Each row has a class, written as a number after it.
[ 10  17 -26  -3  29   3 -10  -2  19  13 -15 -28  28 -27  -5 -36   5 -24
  14   4   1 -36  19   8 -18  -6 -23  11 -31   6   3  18]  1
[-29  14  -5  -7   8   9  -4 -16   8  21  -7 -12   5 -17 -16 -36  11 -26
   3  38  -5 -28   9  15 -20 -18 -23  53   3  26  -1  -9]  11
[ 11   4  30  54 -22  34  19  -1 -77  15  -6 -39  24  24  22 -17  26 -31
  15  -3  19  -4  16  16  -8   6  -5  40 -38  44   7  -4]  8
[-28  10  19 -37 -18 -20 -13 -13  17 -17  37 -26  -4   0 -21  -1 -10   4
 -28  53  19 -28  44  29 -49  -7  -2   5  26 -22 -14 -58]  10
[  1  35 -34  42  17  -1 -28 -27 -16  -5  11 -41 -24   8 -22   2 -10 -15
 -27  14  -1 -10  15  -9  36 -16  43   2  24  13  25   7]  2
[ -1  12 -43  -2  13   0   1  10   6   6  -6  -3  -1  13  -4 -54   3 -21
 -11  30  -1 -28  29 -11 -11 -28   5  37   5  -1  21  14]  5
[ -4  14 -27   0  10  -8   5  -9  16  14 -24  11   5 -33 -43 -27   8  -7
 -20  38  -8 -12   8  15 -30  -7   4  20  14   1   6  18]  4
[ 32   7 -57  14   4 -29 -35 -29 -70 -16  48 -43 -38  23  -9 -25 -24  -4
 -16 -22  19  27 -26  -6  18   6  45  13  41  -9 -42 -50]  0
[ 34 -10  24  -7  21 -26   8  55   3  20  29 -17  26   3  17 -23  54   1
 -61 -19  15  -1  41  10  13 -10 -71  33 -13 -39  15  12]  0
[-16  -3   2  -9 -49  19   3 -32 -40 -48   8 -13   4   5   4  -3  13  39
 -71  44   2 -10  52  26 -30 -37   3   2  14   7  36  -8]  0
[-19  52  31  15 -28  49   8 -22 -19  26  -6 -42  23 -26 -26   1  19  -4
 -30  19  53  33 -57  21 -26 -46 -32  14 -12 -18  19   0]  11
[-22  22  -1 -16 -20  32  -2 -14 -34 -14   0 -43 -20   7  21 -18  26 -16
 -36   5  41  15  43 -10  15  10 -22  55 -55  18  24 -12]  6
[  9  17 -24   2  31   4  -3  -1  -1  14 -10 -22  20 -18  -4 -22 -13 -16
   7  30  11 -23  42   9 -20 -11   8  18   3  -5   4  16]  7
[-28 -19  26 -19 -39   3  17  -2 -32 -29  20 -17  -9   8  22   4  18  -9
  -9  48  27  -1   8   4   9  10 -35  27 -25   3  31 -39]  0
[ -3  14  57 -18  22  28   1  16 -20  29 -12 -30  31   0  43  13   2   3
 -51 -30  22 -19  93  18 -23 -15 -12  -6 -22   6  14  21]  12
[  -2   31   13   22  -11   11  -31  -56 -102    5   -4  -57   -1   -4
   10   -8   30    8  -48   28   39   22    1   30  -17   11   12   26
    3   33  -19  -30]  7
[-10  20  26  -1  -8   6  -6  -9 -36  12 -28 -21  11  -4  -1 -15  57  -7
  -3 -30   9  27  40  20 -11  -3 -42  27  -5  -2 -12   6]  6
[ -8 -10   7  -2  -3  27  -2  -5 -44  -5  -4 -10  -2  16  40  -8  13 -12
  -1  14  23 -18  33   5   9  -6  -9  17  -8  26  35   2]  12
[-10  14  19   4 -13 -12  15   4  -3  10 -10  28 -17  26  40   7  23   7
  -7  21   1   1  15  -9  14 -10  -1  43   9   1  20  -7]  3
[ -4 -26  30   9 -57   9  26  33 -11 -40  23  21  -4 -41  40  17   9  14
  30  17  15 -11 -25  -9   4 -13 -21  39 -43 -17  25 -25]  9
[ 27  38 -53  10  15   8  -8 -25  14   1 -21 -27  12 -21  -7 -31   5 -15
  26  -6 -11 -24 -17  -3  -1 -18   4  53 -33  16   1  11]  1
[  8  16 -40   0  14  16  -3 -12  -9   3   4 -24  11  -2  -7 -42   7 -17
  -8  44  17 -25   6   6 -20 -14   2  47  -9  11  11  -1]  7
[ -3  53   1   3 -14  30  20  -3 -30  22 -39 -18  13  38 -20 -36  78 -46
 -19 -10  35  28   1 -24  -5 -15 -19  40 -68   4  53  38]  6
[-17   1  51  21 -54  21  13   6 -92 -18  -2  -4  -6 -25  10  -4  35  12
 -50  16  37  23  34  14 -38   4   6  46 -18  -3  40 -12]  4
[ 23  15  -8  40 -26  25  -9 -42  -5  -3 -12 -26  -8  30  13  10  -9  31
 -35 -41   6  63 -58  -7  95 -20  -1 -27  29   6  -6 -14]  9
[-34  44  56  17  12 -44 -12 -17 -14  49 -43  -6   6 -28 -20  30 -14 -15
 -16  53  21  31 -19   5   3  12 -22 -36   5 -12 -27   2]  11
[ -6   2 -41 -29   2 -10 -21   5   7 -25  51  10 -45  31  15 -21  -3  10
 -48  12  11 -22  33 -15  -2 -19  17  23  15 -18  18 -25]  3
[ -4  39  12  22  20  11   5 -22  -4  44 -30 -26   8  27  -6 -15  40 -24
 -32  36  44  66 -43   0  57   2 -56 -23   9  -8  21  21]  3
[  0   6 -37  20  18   1  -4  -6  -9  11 -16   3 -11 -22 -34 -40  14 -29
  20  25  -2 -21   4   4 -29   9   7  14   1  19   5  24]  8
[-22 -58  78  -5  29  -7  -1  50 -10  17  64 -18  25  -5  25  -2 -46  -5
 -29  40  21  -6  36  25 -40  -3 -61 -43  31 -20 -46 -15]  10
[ 11  23  33  13 -17  26  21   7 -44 -25 -24 -26  37 -17  23 -13  10   6
   6  -6 -16  -6  62  10 -30 -25  -6  75 -45   9  27   7]  1
[ 13  -2 -40  12   4  -5  15  12  30  19  17   8  -6  -7  -5 -21   0  -4
 -22  40  10 -31 -20   9   8 -10   5  64  21   2  20  -7]  4
[-28 -28  33   1  -4   7  14  21   6  17  -6 -10   1 -10  42  -4  14  -2
   5  26  10 -14  37   6  29  25 -36  19   1  12  26  -8]  5
[-24  11  47  23 -57  42  20  -3 -55 -21  19 -44 -10  41  23  -5  28 -10
 -12   7  22  30  31   3  27  -5 -19  92 -17  16  31 -51]  6
[ -8  25  -7  -5  14  16  10   5   3  24 -12 -12   2   6  10 -31   2  -9
 -41  19  29   8  20   2 -11 -18 -14  41   5   1   0  15]  6
[ 21  19 -10 -23  24  58  30   1 -26   3 -24 -34   6 -37  32  15  -6  19
  14 -33  54  53 -34  -5   9  12  11  25 -20 -18  50  36]  1
[ -5   8 -31  -5  12  13  -1  -6  42  11  -4 -19  24   1  -4 -44   5 -21
 -15  48   0 -61  43   6 -13 -13 -17  28 -25  21  17   3]  7
[-23 -22  28 -24  -3 -13  -9  34 -29 -30  42   1 -21  11  14  -9 -21 -21
 -23  39  26 -24  89 -16 -38  -9   0  -4 -14 -28  27  -6]  10
[ -4  -5  35 -18  26  -3  30  29   3  52 -26  20  33  45  32   0   1  -2
 -46  18  47 -12  -6  20 -36  10 -20 -55   6  -1  -5  26]  8
[ -1  -3  38  71 -70   9  18  16 -19   1 -13 -26  31 -22 -32   3  20   9
  39  -6  42  63 -47  -3  36  36 -16 -79   9 -58  37 -17]  5
[  5  26 -11  21  23  16  18   8  -9  11 -22 -19  20 -22  -5 -40  -1 -17
 -13  25  14   7  -4   4  -5 -11  -9  33   7   4   7  22]  2
[  33  -24   28   40   19  -24  -37   31  -71   21   64  -32   39   36
  -45  -19    7   -2  -54  -42   18   15  -25    2  -36   22   12 -114
    3  -20  -35   -5]  12
[-32 -12  -4 -34   1  31  -1 -33  -4  -9  19 -39   7 -26   0  11  12  -4
  41  23 -14 -34  16  40 -11  -7 -22  53   0  37   2 -29]  11
[  4   8   9  10  45  -4 -13 -12 -93   3   0 -30 -10  12 -10  25 -14 -21
   6  45  32  65 -40 -12  21   9  -3 -19   3  -7   2  24]  7
[  7  18 -31 -14  20  -7  -3  14 -18 -19   4 -26  -7  -7  55  -7 -70 -21
   2  43  59   6  68 -14  28 -10 -19 -17 -26 -43  -5   4]  3
[ -4  -3  14  -2 -14  45  44  -8 -76   9 -22 -18  24   5  44 -15  16 -13
  10  25  63  21   9  26 -28 -17   4  18  23   0  43  14]  0
[-22  -7  43   3 -17  -5  27  25 -11  -6 -17  -3  19   1  46  -7   1   7
 -20  28  27 -16  48  14   5  28 -11  11   6   3  18 -24]  2
[  3   9 -21  20   5  15   3  -5   0  11  -3 -12   6  13   0 -41  -2 -26
  -4  42   2 -29  10  -3   8  -9   2  42  -3  32  20  -5]  12
[ 20  43  18 -15  35  19  15 -10 -34  28 -38 -45  36 -21  39   4  -7  14
 -25   3  47  30  -2  30 -13  -5 -14  32  -1  -7  -5  14]  1
[ 30  15 -21  19  54  10   9   8 -81  -5   9 -68  21  16 -27 -26 -28 -53
  22  62  40  47  -2  18  17  -2 -39  19  -2 -14 -10  15]  8
[ 32  18   9  14  26 -12 -10  10 -35   6  54 -54   7  26 -11 -11 -18   2
 -84  41  39  38  -7  -1   9 -16 -17  15   2 -24 -16  -7]  10
[  7  15  10  41   3  36  13  -5 -30  47  -2 -42  13   4  31 -19  23 -27
  19  -8  38  15 -28  13  41 -13 -24  68  10  18  18  -5]  11
[ 21  11 -62 -30  23  30 -13  -7  59  12  22 -39   6  -2 -12   2 -15 -15
  60 -65  17 -32   2   2   4 -15  19 -13   5 -32   3  -9]  7
[ -5  -7  59  27  -1  29   6  17 -51  20 -28 -19 -13 -54  64  17   9  29
   5 -48  15  64  26   6  40   5 -38  42  24 -11  -2  16]  5
[-20   3  51   0  -4  -6   3  11 -37 -15   1 -41  29  37  36  -8 -11 -14
 -42  28  11 -15  68  18  14   1 -39   2 -18  16 -12 -34]  2
[ 38  13   8 -32  34  -7   3   2 -32 -19 -19 -45  45 -26  -6   8  30  27
 -13 -13   7  53 -20  23  13  18 -70   2 -42 -24 -13  20]  1
[ 13  13 -15   9  21 -37  -5   8 -27 -12 -22  -4   2 -46  31  -2   6   8
 -16  42  16  -1  -7   3  21  11 -37  23 -21  -2 -19  20]  2
[  7   8  -8  -4   6 -12   8 -10   6   6   8 -19   5  31 -22 -26  20 -19
  -6  35   2   5   0  -5   7  10  -3  31   0  10   6 -14]  10
[-11 -24  46  34 -53   8   4  15 -16 -13  26 -21  16  -7  12 -26  17  16
 -45   2   6  -2  51  23  -1 -13 -43   5  21 -15  13 -34]  0
[ 13  46   0  -4  28  13  38  15 -16  44  -7  -8  17  -5 -35  13  -7 -34
  27  26  40  28 -59  17 -42 -44  20  55  33 -44  15  14]  4
[-33  33   0 -35 -19  22   7 -28 -12   2 -40  -3  -7   7   9  -7  28  -4
  -7  -3  21  -1  47   9 -34  -8  12  27  -4  11  15   2]  6
[-31 -17  35   7  -2  29  -5  18 -52 -31  28 -18 -21 -25   3   7 -15  -6
 -16  51  18  -8  71  27 -31 -27 -31  20  18 -10  32   6]  8
[-15 -22  84  43 -46   7  17  24 -39  -3   6   0  22   2  43   6  14   4
 -13  13   8  -5  38  13   7 -13 -19   1  -2   4  19 -24]  9
[-26  29  39 -13 -50  14  11 -14 -18 -20  -1 -34  21   2 -16 -11  17  -3
  -1 -10   0   7  58   4 -37  22   4   0 -54   1  -5 -51]  3
[ -7 -14  19  -6 -20  48   9   1 -50 -23  29 -41   7 -15   0   3 -11   2
 -14 -23   7  10  36  17 -22 -11  -3  36 -24   6   7 -18]  4
[  6  59 -10  22 -10   8 -16 -42 -20  -1 -28 -26 -22 -19 -41   4  22  10
  18   1   8  61 -35  14  21 -29   0  57  62 -36   5 -20]  7
[  9   7 -12   8  -5 -13  12  -3 -21   4 -11 -26  26  -3  28 -28 -11 -22
 -10  35  21 -31  61   9  -7  -5  -5  12 -20   6   0  -1]  0
[-18  34  -9  12 -29  28   0 -30  -6  -6 -15 -38 -16  -4  16 -20  15  11
 -49  20  19   1  73  11  20  -3   6  71   4  22  28 -15]  6
[-24  -1  28   2 -34  10  26   1  13  -5  -5  -6  23 -17 -21  10  11   3
 -14  50  -4 -26  40  30 -23  -5  -6  26  -3   2  36 -16]  4
[  2  11 -12  -5  19 -24 -10  -6  15   7   2  -8   9 -24 -33 -38  20 -15
 -18  60   0 -10  18  11 -30 -14 -35  17   6  -8 -12  14]  10
[ 10  29  38  -9 -14  29  18  -5 -42  -8   4 -57  47  35   9  23   2  -5
 -18  21  36  15   8  24   6 -21 -27   7 -31  -7  17 -20]  12
[-40   5  65  11 -28  23   5 -20 -59   8  -7 -19   3 -12  12   8  21   9
 -20  35  24  39 -30  30  -4 -10 -47  36  19  14  -3 -28]  11
[ -3  19  28  14  -9  60   4 -29 -63  26  13 -53  18  43  32  -6  13 -13
 -12 -39  45  44 -31  11   2 -15 -12 -16 -13  20 -16 -16]  3
